Here is a tiny trained network, its code and every weight. The questions are about switching its units off for an input and a target symbol, where a switched-off unit gives its printed mean instead of its output.

import numpy as np


def w(rows, s, z=0):
    codes = np.array(rows[::2]) - 128.0
    scale = np.full(codes.shape[1], s)
    scale[-1] = z or s
    return codes * scale


def norm(h):
    return h / np.sqrt((h * h).mean(-1, keepdims=True) + 1e-5)


def f(y):
    return y / 2 * (1 + np.tanh(0.7978845608 * (y + 0.044715 * y**3)))


def softmax(a):
    e = np.exp(a - a.max(-1, keepdims=True))
    return e / e.sum(-1, keepdims=True)


def log_softmax(a):
    a = a - a.max(-1, keepdims=True)
    return a - np.log(np.exp(a).sum(-1, keepdims=True))


def net(x, mask):
    ids = ['ΔΠΣΩαβγεζηλμτφψ'.index(c) for c in x.split()]
    T = len(ids)
    res = E[ids] + P[:T]
    q, k, v = (norm(res) @ M[0].T for M in (Q, K, V))
    z = softmax(np.where(np.tri(T) > 0, q @ k.T / 3**0.5, -1e9)) @ v
    res = res + np.where(mask[0], z, O[0][:, -1]) @ O[0][:, :-1]
    y = f(norm(res) @ A[0][:, :-1].T + A[0][:, -1])
    res = res + np.where(mask[1:13], y, B[0][:, -1]) @ B[0][:, :-1]
    return log_softmax(norm(res)[-1] @ U[:, :-1].T + U[:, -1])


Q, K, V, O, A, B = {}, {}, {}, {}, {}, {}
E = w([
[51,216,122,132],'Δ',
[182,121,206,174],'Π',
[161,89,79,75],'Σ',
[130,104,79,203],'Ω',
[174,138,179,203],'α',
[148,125,128,219],'β',
[180,138,174,226],'γ',
[174,120,176,166],'ε',
[66,127,251,99],'ζ',
[55,160,168,114],'η',
[168,125,175,180],'λ',
[103,139,246,91],'μ',
[153,126,131,208],'τ',
[34,147,150,118],'φ',
[63,167,237,112],'ψ',
],0.018)
P = w([
[254,108,243,143],'0',
[148,53,181,136],'1',
[132,91,188,121],'2',
[122,126,186,123],'3',
[106,133,166,134],'4',
[100,120,150,112],'5',
[91,126,139,118],'6',
],0.008)
Q[0] = w([
[184,255,58,118],'H1',
[89,94,38,122],'H1',
[183,156,102,156],'H1',
],0.0084)
K[0] = w([
[42,2,177,116],'H1',
[156,64,81,130],'H1',
[119,48,172,143],'H1',
],0.0083)
V[0] = w([
[119,198,214,168],'H1',
[7,2,149,198],'H1',
[25,36,227,74],'H1',
],0.0093)
O[0] = w([
[140,190,104,213,253],'H1',
[53,17,131,199,246],'H1',
[125,11,112,64,154],'H1',
],0.012,0.0024)
A[0] = w([
[54,183,141,110,8],'N1',
[102,181,164,105,159],'N2',
[143,109,110,147,130],'N3',
[21,188,141,36,2],'N4',
[25,157,169,93,41],'N5',
[114,122,153,187,186],'N6',
[155,85,128,138,98],'N7',
[210,131,111,177,217],'N8',
[108,178,104,74,122],'N9',
[93,153,118,74,214],'N10',
[254,84,107,178,108],'N11',
[138,110,168,120,188],'N12',
],0.024,0.0039)
B[0] = w([
[114,221,137,137,146],'N1',
[200,144,200,53,143],'N2',
[146,97,144,152,156],'N3',
[163,28,180,102,158],'N4',
[85,156,143,251,167],'N5',
[93,156,92,41,252],'N6',
[178,161,144,154,167],'N7',
[191,36,89,158,218],'N8',
[105,78,144,110,136],'N9',
[68,175,97,118,152],'N10',
[200,163,112,238,235],'N11',
[112,122,101,157,162],'N12',
],0.029,0.014)
U = w([
[207,99,112,212,183],'Δ',
[86,151,8,151,196],'Π',
[60,22,107,66,254],'Σ',
[88,90,122,152,20],'Ω',
[122,47,224,147,131],'α',
[130,144,157,108,82],'β',
[87,154,122,107,93],'γ',
[129,157,140,114,14],'ε',
[115,165,152,127,79],'ζ',
[128,138,158,130,77],'η',
[127,147,147,123,14],'λ',
[177,155,178,79,83],'μ',
[123,134,141,124,22],'τ',
[108,181,142,145,44],'φ',
[88,168,143,157,49],'ψ',
],0.016,0.0058)

Each question gives the input, a string of symbols that net reads in full, and the target symbol t.
The units are the heads (3 rows each of Q, K, V and O) and the neurons (one row each of A and B). Each row of codes is followed by its name. A weight is (code - 128) times the scale printed after its matrix; where a second scale follows, it is the last column's (O, A, B and U).
mask holds one flag per unit, heads first, then neurons. A switched-off unit (its flag False) gives its mean, the last column of its rows in O or B, instead of its output. The means were averaged over made-up inputs and are rounded, as every weight is.
A unit's drop is (log p(t) with every unit on - log p(t) with that unit switched off) / (log p(t) with every unit on - log p(t) with every unit switched off).
The circuit of an input: a set's keep is (log p(t) with only the set's units on - log p(t) with every unit switched off) / (log p(t) with every unit on - log p(t) with every unit switched off). Starting from the 12 units with the biggest drops (on a tie, the unit counted first), units are removed one at a time, each time the one whose removal leaves the highest keep (on an exact tie, the one counted first), for as long as the keep stays at least 0.8.
units of the circuit, in order: the units of the circuit, biggest drop first
top k neurons: the k neurons with the biggest drops, biggest first
drop when u is switched off: that unit's drop, to one decimal
input Σ ζ Δ Σ Σ η φ, target α: units of the circuit, in order => [N4]
input Δ Σ μ, target μ: top 2 neurons => [N2; N11]
input Ω τ Ω Ω β Ω τ, target Π: top 4 neurons => [N4; N6; N2; N9]
input Ω τ Σ τ, target Π: top 4 neurons => [N6; N4; N2; N7]
input Σ Σ τ Σ Ω Ω, target Π: top 4 neurons => [N4; N8; N11; N2]
input β φ Σ Σ μ, target α: top 4 neurons => [N4; N11; N2; N6]
input Ω γ τ β Ω Σ Ω, target Σ: units of the circuit, in order => [H1; N11; N5]
input β β Σ ζ Σ, target Π: top 2 neurons => [N10; N8]
input η τ η, target Π: top 2 neurons => [N5; N2]
input Σ Ω ψ, target α: top 3 neurons => [N4; N11; N2]
input α Σ Σ Σ Σ Δ, target α: top 2 neurons => [N4; N5]
input ψ Ω φ Π Ω, target Π: top 4 neurons => [N6; N4; N8; N11]
input Σ α α Ω Ω Ω, target Σ: drop when N6 is switched off => 0.2
input Σ λ Δ, target α: drop when N8 is switched off => -0.1
input Σ φ Σ λ α Σ Σ, target Σ: drop when N11 is switched off => 0.7
